Below is a small trained network, with its code and all its weights. Each question gives an input and a class and asks what happens when units are switched off, that is, made to give their printed mean instead of their output.

import numpy as np


def w(rows, s, z=0):
    codes = np.array(rows[::2]) - 128.0
    scale = np.full(codes.shape[1], s)
    scale[-1] = z or s
    return codes * scale


def f(y):
    return np.maximum(y, 0)


def log_softmax(a):
    a = a - a.max(-1, keepdims=True)
    return a - np.log(np.exp(a).sum(-1, keepdims=True))


def net(x, mask):
    res = np.array(x, float).reshape(1, 5) / 4 @ E
    y = f(res @ A[0][:, :-1].T + A[0][:, -1])
    res = res + np.where(mask, y, B[0][:, -1]) @ B[0][:, :-1]
    return log_softmax(res[-1] @ U[:, :-1].T + U[:, -1])


A, B = {}, {}
E = w([
[215,195,191,135,133,126,134,255,169,156],'x0',
[148,100,143,168,126,157,174,94,172,28],'x1',
[159,99,189,153,150,110,119,102,68,102],'x2',
[179,158,114,165,155,58,126,118,214,162],'x3',
[156,87,88,57,131,39,178,84,125,190],'x4',
],0.0096)
A[0] = w([
[159,161,125,147,145,113,136,167,191,151,89],'n0',
[130,111,167,161,123,180,149,138,141,46,118],'n1',
[127,151,123,153,163,109,99,97,132,139,54],'n2',
[142,95,162,95,101,153,161,140,96,115,46],'n3',
[105,106,43,78,107,125,160,98,143,151,123],'n4',
[165,145,177,131,132,124,118,187,89,146,137],'n5',
[177,133,154,156,162,74,137,89,148,114,3],'n6',
[105,129,144,107,131,138,116,133,81,160,136],'n7',
[171,199,121,147,124,95,150,175,196,151,131],'n8',
[131,116,152,135,114,154,146,118,133,71,103],'n9',
[126,89,118,164,147,95,122,11,130,106,156],'n10',
[100,144,126,150,112,208,88,142,130,80,145],'n11',
[189,112,168,110,135,68,148,129,109,154,139],'n12',
[106,198,109,167,127,162,92,150,140,127,142],'n13',
[91,123,109,160,127,170,97,122,123,119,24],'n14',
],0.012,0.0036)
B[0] = w([
[59,113,144,104,121,94,97,157,96,179,216],'n0',
[183,172,158,187,171,177,139,89,130,82,214],'n1',
[122,159,123,111,111,150,136,84,108,125,148],'n2',
[80,159,145,114,125,163,97,84,85,139,158],'n3',
[152,55,109,99,108,30,138,127,192,169,209],'n4',
[37,92,152,104,122,73,98,148,132,205,207],'n5',
[162,96,101,114,104,96,172,107,185,114,174],'n6',
[121,116,119,83,106,97,129,123,143,177,169],'n7',
[32,73,180,95,138,54,66,174,117,238,253],'n8',
[159,161,130,147,147,152,156,75,129,100,177],'n9',
[113,151,24,84,56,120,190,1,110,114,231],'n10',
[133,150,203,168,196,149,93,145,120,143,220],'n11',
[99,120,182,156,170,139,74,177,129,172,198],'n12',
[101,122,193,121,151,128,75,148,85,159,200],'n13',
[120,153,175,119,140,137,108,141,94,154,168],'n14',
],0.01,0.012)
U = w([
[233,147,89,187,119,145,198,105,204,18,112],'0',
[145,197,169,182,163,242,127,103,81,46,173],'1',
[157,100,49,118,118,163,130,231,151,31,10],'2',
[91,97,23,28,19,82,158,103,125,167,150],'3',
[181,123,68,199,106,135,140,254,117,75,2],'4',
[97,90,219,132,177,92,53,244,133,201,153],'5',
],0.0077,0.0068)

Each question gives the input, the list of numbers given to net, and the class t.
The units are the neurons (one row each of A and B). Each row of codes is followed by its name. A weight is (code - 128) times the scale printed after its matrix; where a second scale follows, it is the last column's (A, B and U).
mask holds one flag per neuron, in row order. A switched-off neuron (its flag False) gives its mean, the last column of its row in B, instead of its output. The means were averaged over made-up inputs and are rounded, as every weight is.
A unit's drop is (log p(t) with every unit on - log p(t) with that unit switched off) / (log p(t) with every unit on - log p(t) with every unit switched off).
The circuit of an input: a set's keep is (log p(t) with only the set's units on - log p(t) with every unit switched off) / (log p(t) with every unit on - log p(t) with every unit switched off). Starting from the 12 units with the biggest drops (on a tie, the unit counted first), units are removed one at a time, each time the one whose removal leaves the highest keep (on an exact tie, the one counted first), for as long as the keep stays at least 0.8.
circuit, biggest first: the units of the circuit, biggest drop first
k most important neurons: the k neurons with the biggest drops, biggest first
drop of u: that unit's drop, to one decimal
input [-2,-4,1,-8,1], class 3: circuit, biggest first : [n8]
input [1,2,-2,-5,4], class 3: 2 most important neurons : [n11 n8]
input [-7,8,8,0,2], class 0: 2 most important neurons : [n1 n8]
input [2,5,-1,2,-6], class 1: 3 most important neurons : [n1 n4 n9]
input [-5,5,7,5,-7], class 0: 3 most important neurons : [n10 n6 n8]
input [1,2,-3,0,6], class 3: 2 most important neurons : [n11 n13]
input [1,4,1,-7,5], class 3: drop of n0 : -0.3
input [6,8,3,-6,6], class 1: drop of n8 : 0.2
input [1,1,3,-5,-3], class 1: drop of n8 : 0.1
input [0,5,4,2,6], class 3: drop of n1 : 0.2
